Here is a tiny trained network, its code and every weight. The questions are about switching its units off for an input and a target symbol, where a switched-off unit gives its printed mean instead of its output.

import numpy as np


def w(rows, s, z=0):
    codes = np.array(rows[::2]) - 128.0
    scale = np.full(codes.shape[1], s)
    scale[-1] = z or s
    return codes * scale


def f(y):
    return y / 2 * (1 + np.tanh(0.7978845608 * (y + 0.044715 * y**3)))


def softmax(a):
    e = np.exp(a - a.max(-1, keepdims=True))
    return e / e.sum(-1, keepdims=True)


def log_softmax(a):
    a = a - a.max(-1, keepdims=True)
    return a - np.log(np.exp(a).sum(-1, keepdims=True))


def net(x, mask):
    ids = ['αβγδεζηθλμξπσψ'.index(c) for c in x.split()]
    T = len(ids)
    res = E[ids] + P[:T]
    r = res
    for j in range(3):
        rows = slice(3 * j, 3 * j + 3)
        q, k, v = (r @ M[0][rows].T for M in (Q, K, V))
        z = softmax(np.where(np.tri(T) > 0, q @ k.T / 3**0.5, -1e9)) @ v
        o = O[0][rows]
        res = res + np.where(mask[j], z, o[:, -1]) @ o[:, :-1]
    y = f(res @ A[0][:, :-1].T + A[0][:, -1])
    res = res + np.where(mask[3:11], y, B[0][:, -1]) @ B[0][:, :-1]
    return log_softmax(res[-1] @ U[:, :-1].T + U[:, -1])


Q, K, V, O, A, B = {}, {}, {}, {}, {}, {}
E = w([
[153,172,131,111],'α',
[117,132,82,133],'β',
[88,104,174,211],'γ',
[95,49,234,117],'δ',
[132,136,96,158],'ε',
[149,122,72,143],'ζ',
[164,61,64,79],'η',
[40,159,186,134],'θ',
[113,141,92,145],'λ',
[152,175,129,126],'μ',
[100,153,64,131],'ξ',
[87,141,164,49],'π',
[86,250,107,154],'σ',
[133,79,157,162],'ψ',
],0.022)
P = w([
[247,168,136,141],'0',
[98,186,107,130],'1',
[95,179,102,137],'2',
[92,175,98,137],'3',
[90,169,98,137],'4',
[92,168,100,138],'5',
[88,166,100,136],'6',
[86,161,98,136],'7',
[88,162,95,133],'8',
],0.014)
Q[0] = w([
[156,137,203,115],'h0',
[111,52,53,105],'h0',
[120,88,200,134],'h0',
[186,202,247,162],'h1',
[167,111,4,138],'h1',
[71,29,166,213],'h1',
[107,60,136,120],'h2',
[94,64,205,135],'h2',
[168,110,111,96],'h2',
],0.013)
K[0] = w([
[65,135,114,97],'h0',
[166,58,134,90],'h0',
[78,89,81,116],'h0',
[49,157,94,114],'h1',
[214,158,146,180],'h1',
[75,30,115,199],'h1',
[5,151,130,113],'h2',
[76,159,119,94],'h2',
[98,165,88,109],'h2',
],0.016)
V[0] = w([
[192,138,118,210],'h0',
[121,110,124,104],'h0',
[109,176,213,172],'h0',
[159,255,125,91],'h1',
[125,126,246,152],'h1',
[131,145,240,217],'h1',
[80,162,126,108],'h2',
[172,109,135,159],'h2',
[47,121,128,151],'h2',
],0.0097)
O[0] = w([
[68,81,40,70,233],'h0',
[118,144,141,162,93],'h0',
[124,125,136,127,145],'h0',
[133,186,106,160,255],'h1',
[105,112,150,199,118],'h1',
[55,84,149,254,174],'h1',
[151,124,120,153,103],'h2',
[126,80,124,113,164],'h2',
[131,147,154,161,62],'h2',
],0.012,0.0077)
A[0] = w([
[29,112,91,38,134],'n0',
[126,79,248,103,140],'n1',
[138,210,54,120,165],'n2',
[150,209,111,19,147],'n3',
[102,120,84,212,207],'n4',
[97,202,207,129,182],'n5',
[131,124,92,95,107],'n6',
[81,113,178,164,2],'n7',
],0.012,0.0096)
B[0] = w([
[199,77,126,129,230],'n0',
[192,145,154,31,148],'n1',
[83,179,149,94,255],'n2',
[141,129,154,213,244],'n3',
[127,98,202,76,229],'n4',
[219,46,62,124,158],'n5',
[124,151,118,129,173],'n6',
[97,220,3,163,168],'n7',
],0.011,0.026)
U = w([
[128,183,139,143,138],'α',
[145,146,200,93,202],'β',
[90,108,110,185,151],'γ',
[154,102,145,12,124],'δ',
[136,119,89,115,164],'ε',
[120,56,112,137,180],'ζ',
[108,112,105,54,132],'η',
[154,68,6,143,111],'θ',
[119,85,60,68,83],'λ',
[132,107,110,86,208],'μ',
[164,47,140,99,95],'ξ',
[201,86,182,166,47],'π',
[104,134,165,60,2],'σ',
[148,89,253,115,198],'ψ',
],0.012,0.0043)

Each question gives the input, a string of symbols that net reads in full, and the target symbol t.
The units are the heads (3 rows each of Q, K, V and O) and the neurons (one row each of A and B). Each row of codes is followed by its name. A weight is (code - 128) times the scale printed after its matrix; where a second scale follows, it is the last column's (O, A, B and U).
mask holds one flag per unit, heads first, then neurons. A switched-off unit (its flag False) gives its mean, the last column of its rows in O or B, instead of its output. The means were averaged over made-up inputs and are rounded, as every weight is.
A unit's drop is (log p(t) with every unit on - log p(t) with that unit switched off) / (log p(t) with every unit on - log p(t) with every unit switched off).
The circuit of an input: a set's keep is (log p(t) with only the set's units on - log p(t) with every unit switched off) / (log p(t) with every unit on - log p(t) with every unit switched off). Starting from all 11 units, units are removed one at a time, each time the one whose removal leaves the highest keep (on an exact tie, the one counted first), for as long as the keep stays at least 0.8.
circuit, biggest first: the units of the circuit, biggest drop first
unit that matters most: the unit with the biggest drop
top k neurons: the k neurons with the biggest drops, biggest first
heads that matter: for each layer, one digit per head in row order, 1 if its drop is at least 0.15 and else 0, layers parted by /
drop of u: that unit's drop, to one decimal
input σ ζ ξ γ ζ ε σ ζ, target σ: heads that matter => 010
input μ ψ γ β, target δ: unit that matters most => n3
input ξ α γ γ ζ, target α: top 4 neurons => (n4 n3 n2 n5)
input ξ μ β ψ μ β, target α: heads that matter => 010
input ξ ξ ζ μ ζ η, target α: heads that matter => 110
input μ ζ γ ζ η γ ψ δ λ, target δ: circuit, biggest first => (n3 n7)
input ζ λ ζ ε ζ γ ε, target θ: circuit, biggest first => (n4 h1)
input γ ψ δ μ ζ ζ λ, target ζ: top 4 neurons => (n4 n7 n2 n3)
input ξ π γ ζ λ, target α: circuit, biggest first => (h1 n4 n3 n2)
input ζ ε δ δ γ α ζ β, target θ: top 3 neurons => (n4 n0 n3)
input θ α ξ γ μ μ ξ ζ, target ψ: top 2 neurons => (n7 n4)
input η π η ζ, target π: circuit, biggest first => (n3 h1)
input θ ζ ζ ζ ζ ζ, target ψ: top 2 neurons => (n4 n7)
input μ ζ ζ σ ζ, target δ: top 2 neurons => (n3 n7)
input θ ξ ε ξ, target ψ: circuit, biggest first => (n4 h1)
input σ ξ γ, target γ: top 4 neurons => (n7 n0 n2 n4)
input γ σ δ ξ, target ζ: top 2 neurons => (n4 n7)
input δ δ δ λ ψ ψ γ ζ, target γ: circuit, biggest first => (h1)
input ψ ζ γ μ η, target ξ: top 2 neurons => (n2 n7)
input μ ζ ζ ε, target δ: top 4 neurons => (n3 n7 n4 n0)
input δ ψ ξ, target γ: top 2 neurons => (n7 n0)
input ψ ξ ζ ψ θ ζ, target ξ: circuit, biggest first => (h1 n2 n4 n3)
input ζ π σ μ σ ξ ζ η, target θ: top 4 neurons => (n4 n0 n3 n1)
input π δ ζ π ξ, target β: unit that matters most => n7
input ξ ξ π ζ ζ, target α: top 3 neurons => (n3 n2 n4)
input ζ ξ ζ γ ξ ξ γ β ζ, target θ: drop of h0 => 0.5
